Below is a small trained network, with its code and all its weights. Each question gives an input and a target symbol and asks what happens when units are switched off, that is, made to give their printed mean instead of their output.

import numpy as np


def w(rows, s, z=0):
    codes = np.array(rows[::2]) - 128.0
    scale = np.full(codes.shape[1], s)
    scale[-1] = z or s
    return codes * scale


def f(y):
    return y / 2 * (1 + np.tanh(0.7978845608 * (y + 0.044715 * y**3)))


def softmax(a):
    e = np.exp(a - a.max(-1, keepdims=True))
    return e / e.sum(-1, keepdims=True)


def log_softmax(a):
    a = a - a.max(-1, keepdims=True)
    return a - np.log(np.exp(a).sum(-1, keepdims=True))


def net(x, mask):
    ids = ['αβγδηθλξπστφψω'.index(c) for c in x.split()]
    T = len(ids)
    res = E[ids] + P[:T]
    u = 0
    for l in range(2):
        r = res
        for j in range(3):
            rows = slice(4 * j, 4 * j + 4)
            q, k, v = (r @ M[l][rows].T for M in (Q, K, V))
            z = softmax(np.where(np.tri(T) > 0, q @ k.T / 4**0.5, -1e9)) @ v
            o = O[l][rows]
            res = res + np.where(mask[u + j], z, o[:, -1]) @ o[:, :-1]
        u += 3
        y = f(res @ A[l][:, :-1].T + A[l][:, -1])
        res = res + np.where(mask[u : u + 4], y, B[l][:, -1]) @ B[l][:, :-1]
        u += 4
    return log_softmax(res[-1] @ U[:, :-1].T + U[:, -1])


Q, K, V, O, A, B = {}, {}, {}, {}, {}, {}
E = w([
[49,183,228],'α',
[175,137,166],'β',
[189,94,130],'γ',
[255,145,168],'δ',
[207,104,137],'η',
[205,104,134],'θ',
[237,97,123],'λ',
[201,94,126],'ξ',
[210,101,133],'π',
[230,147,176],'σ',
[136,133,156],'τ',
[227,99,128],'φ',
[163,191,234],'ψ',
[205,52,88],'ω',
],0.0083)
P = w([
[137,116,254],'0',
[230,33,120],'1',
[187,202,79],'2',
[154,83,152],'3',
[171,192,77],'4',
[137,99,165],'5',
[163,186,74],'6',
[128,97,171],'7',
[156,179,70],'8',
[128,102,182],'9',
[151,167,59],'10',
[120,101,186],'11',
[155,164,57],'12',
[125,107,202],'13',
],0.009)
Q[0] = w([
[55,103,4],'0.h1',
[186,117,239],'0.h1',
[177,111,55],'0.h1',
[186,181,233],'0.h1',
[206,37,247],'0.h2',
[125,112,169],'0.h2',
[203,42,241],'0.h2',
[63,196,24],'0.h2',
[209,147,68],'0.h3',
[238,156,51],'0.h3',
[239,163,54],'0.h3',
[45,53,192],'0.h3',
],0.0047)
K[0] = w([
[82,122,72],'0.h1',
[167,147,177],'0.h1',
[133,138,82],'0.h1',
[163,121,175],'0.h1',
[88,207,244],'0.h2',
[135,140,138],'0.h2',
[101,187,231],'0.h2',
[165,76,32],'0.h2',
[105,158,177],'0.h3',
[97,144,194],'0.h3',
[112,143,187],'0.h3',
[173,118,54],'0.h3',
],0.011)
V[0] = w([
[212,140,177],'0.h1',
[157,173,175],'0.h1',
[91,88,169],'0.h1',
[56,254,110],'0.h1',
[87,46,105],'0.h2',
[146,39,40],'0.h2',
[65,237,206],'0.h2',
[239,95,130],'0.h2',
[130,199,175],'0.h3',
[78,213,151],'0.h3',
[83,141,113],'0.h3',
[131,80,78],'0.h3',
],0.0084)
O[0] = w([
[178,141,64,247],'0.h1',
[121,120,95,205],'0.h1',
[125,82,124,139],'0.h1',
[1,164,142,63],'0.h1',
[175,111,165,58],'0.h2',
[163,165,153,2],'0.h2',
[70,81,111,223],'0.h2',
[208,230,84,179],'0.h2',
[84,135,88,192],'0.h3',
[69,124,119,132],'0.h3',
[80,118,156,83],'0.h3',
[163,137,166,67],'0.h3',
],0.0083,0.0054)
A[0] = w([
[81,124,254,135],'0.n1',
[87,63,127,133],'0.n2',
[119,171,32,187],'0.n3',
[122,78,160,253],'0.n4',
],0.0093,0.0057)
B[0] = w([
[56,65,202,141],'0.n1',
[151,54,144,164],'0.n2',
[103,254,82,254],'0.n3',
[102,44,122,194],'0.n4',
],0.0086,0.007)
Q[1] = w([
[148,91,149],'1.h1',
[162,68,244],'1.h1',
[147,145,43],'1.h1',
[157,100,124],'1.h1',
[205,73,152],'1.h2',
[30,198,105],'1.h2',
[110,153,100],'1.h2',
[124,89,152],'1.h2',
[72,190,121],'1.h3',
[122,237,113],'1.h3',
[145,230,129],'1.h3',
[67,113,117],'1.h3',
],0.011)
K[1] = w([
[73,123,131],'1.h1',
[78,160,134],'1.h1',
[160,87,141],'1.h1',
[1,64,167],'1.h1',
[203,118,169],'1.h2',
[50,143,84],'1.h2',
[91,98,105],'1.h2',
[165,159,132],'1.h2',
[169,89,163],'1.h3',
[208,91,128],'1.h3',
[208,100,108],'1.h3',
[86,98,205],'1.h3',
],0.0083)
V[1] = w([
[124,53,140],'1.h1',
[98,43,146],'1.h1',
[214,150,142],'1.h1',
[220,100,194],'1.h1',
[94,72,156],'1.h2',
[188,152,39],'1.h2',
[51,150,165],'1.h2',
[200,117,59],'1.h2',
[187,180,52],'1.h3',
[152,112,255],'1.h3',
[133,204,115],'1.h3',
[182,125,224],'1.h3',
],0.0074)
O[1] = w([
[149,208,131,235],'1.h1',
[127,185,125,237],'1.h1',
[188,82,124,107],'1.h1',
[254,121,124,137],'1.h1',
[130,187,143,144],'1.h2',
[80,81,79,184],'1.h2',
[215,144,170,97],'1.h2',
[29,93,77,183],'1.h2',
[144,84,66,97],'1.h3',
[240,157,234,50],'1.h3',
[121,69,120,2],'1.h3',
[244,118,177,52],'1.h3',
],0.007,0.0053)
A[1] = w([
[167,199,56,99],'1.n1',
[70,3,93,170],'1.n2',
[206,196,119,254],'1.n3',
[114,2,47,145],'1.n4',
],0.0072,0.0046)
B[1] = w([
[36,12,213,199],'1.n1',
[54,207,207,233],'1.n2',
[150,1,207,209],'1.n3',
[199,251,208,254],'1.n4',
],0.0058,0.022)
U = w([
[170,123,211,2],'α',
[84,106,132,166],'β',
[140,75,112,189],'γ',
[155,254,87,180],'δ',
[140,112,118,92],'η',
[138,107,119,97],'θ',
[166,135,107,124],'λ',
[142,86,116,151],'ξ',
[142,111,120,84],'π',
[122,202,109,157],'σ',
[46,17,166,125],'τ',
[154,127,113,103],'φ',
[23,55,35,100],'ψ',
[173,35,140,126],'ω',
],0.0059,0.0066)

Each question gives the input, a string of symbols that net reads in full, and the target symbol t.
The units are the heads (4 rows each of Q, K, V and O) and the neurons (one row each of A and B). Each row of codes is followed by its name. A weight is (code - 128) times the scale printed after its matrix; where a second scale follows, it is the last column's (O, A, B and U).
mask holds one flag per unit, layer by layer, with each layer's heads first. A switched-off unit (its flag False) gives its mean, the last column of its rows in O or B, instead of its output. The means were averaged over made-up inputs and are rounded, as every weight is.
A unit's drop is (log p(t) with every unit on - log p(t) with that unit switched off) / (log p(t) with every unit on - log p(t) with every unit switched off).
The circuit of an input: a set's keep is (log p(t) with only the set's units on - log p(t) with every unit switched off) / (log p(t) with every unit on - log p(t) with every unit switched off). Starting from the 12 units with the biggest drops (on a tie, the unit counted first), units are removed one at a time, each time the one whose removal leaves the highest keep (on an exact tie, the one counted first), for as long as the keep stays at least 0.8.
units of the circuit, in order: the units of the circuit, biggest drop first
top k neurons: the k neurons with the biggest drops, biggest first
k most important neurons of layer l: the k neurons of layer l with the biggest drops, biggest first
which heads matter: for each layer, one digit per head in row order, 1 if its drop is at least 0.15 and else 0, layers parted by /
input ψ α ψ α π β α α, target τ: units of the circuit, in order : 1.h1, 0.h2
input α β α α α ψ α ω α θ α λ, target δ: units of the circuit, in order : 1.n1, 1.n3
input ψ λ λ α, target δ: top neuron : 1.n4
input γ β π α α γ η σ, target δ: top 4 neurons : 1.n4, 1.n1, 1.n3, 1.n2
input α α ψ δ ω η θ, target α: top 4 neurons : 1.n3, 0.n3, 0.n1, 1.n1
input α γ ψ, target α: top 3 neurons : 1.n3, 1.n1, 0.n1
input α α α τ α ω ψ ψ σ ξ λ ψ α θ, target δ: which heads matter : 111 / 101
input ω α δ α α β β γ α φ ψ β γ λ, target δ: 3 most important neurons of layer 1 : 1.n4, 1.n1, 1.n3
input α α ψ ψ π ξ γ α δ α δ, target α: top 2 neurons : 1.n3, 0.n3
input ψ ω π ψ α ψ ψ ω ω, target ψ: which heads matter : 010 / 001
input δ α α α λ α ψ ξ, target δ: which heads matter : 000 / 001
input α α ψ π α ω π, target α: top 2 neurons : 1.n3, 0.n1
input α α β ψ τ α α, target α: top 3 neurons : 1.n3, 0.n1, 0.n3
input α ψ α ω γ α ψ ω β α σ τ η, target α: which heads matter : 110 / 010
input α α ψ α δ ψ θ α α η ψ σ λ π, target δ: 2 most important neurons of layer 1 : 1.n1, 1.n3
input α α γ ψ, target δ: top neuron : 1.n1
input α ψ ψ δ π β ψ γ, target δ: which heads matter : 101 / 101
input α ω ψ δ, target δ: top 3 neurons : 0.n1, 1.n1, 1.n3
input β γ α α γ φ α α α ψ β α, target τ: top 2 neurons : 0.n1, 0.n3
input α α λ β, target δ: top 2 neurons : 1.n1, 0.n1
input ψ ψ α ψ γ α β α α λ α α γ ψ, target τ: units of the circuit, in order : 0.h2, 1.h1
input ψ ω ψ α ψ ψ γ, target ψ: top neuron : 1.n4
input ψ η ω θ α α ψ α α α γ η η, target ψ: top 2 neurons : 1.n4, 0.n3
input γ σ α ω α ξ ψ ψ λ ω ψ α σ π, target δ: top 2 neurons : 1.n4, 1.n1
input ψ σ α α α α π, target ψ: which heads matter : 010 / 000
input α α δ ω ω ψ γ ω ω, target α: top 4 neurons : 0.n3, 1.n3, 0.n1, 0.n2
input δ α ξ α γ ω, target δ: 3 most important neurons of layer 1 : 1.n4, 1.n1, 1.n3
input ψ δ α α σ α σ γ α η α λ θ, target ψ: 2 most important neurons of layer 1 : 1.n4, 1.n1
input ψ ψ α φ ω θ η λ α γ α γ α, target ψ: 2 most important neurons of layer 1 : 1.n4, 1.n2
input λ α ψ ξ, target δ: 3 most important neurons of layer 1 : 1.n4, 1.n3, 1.n1
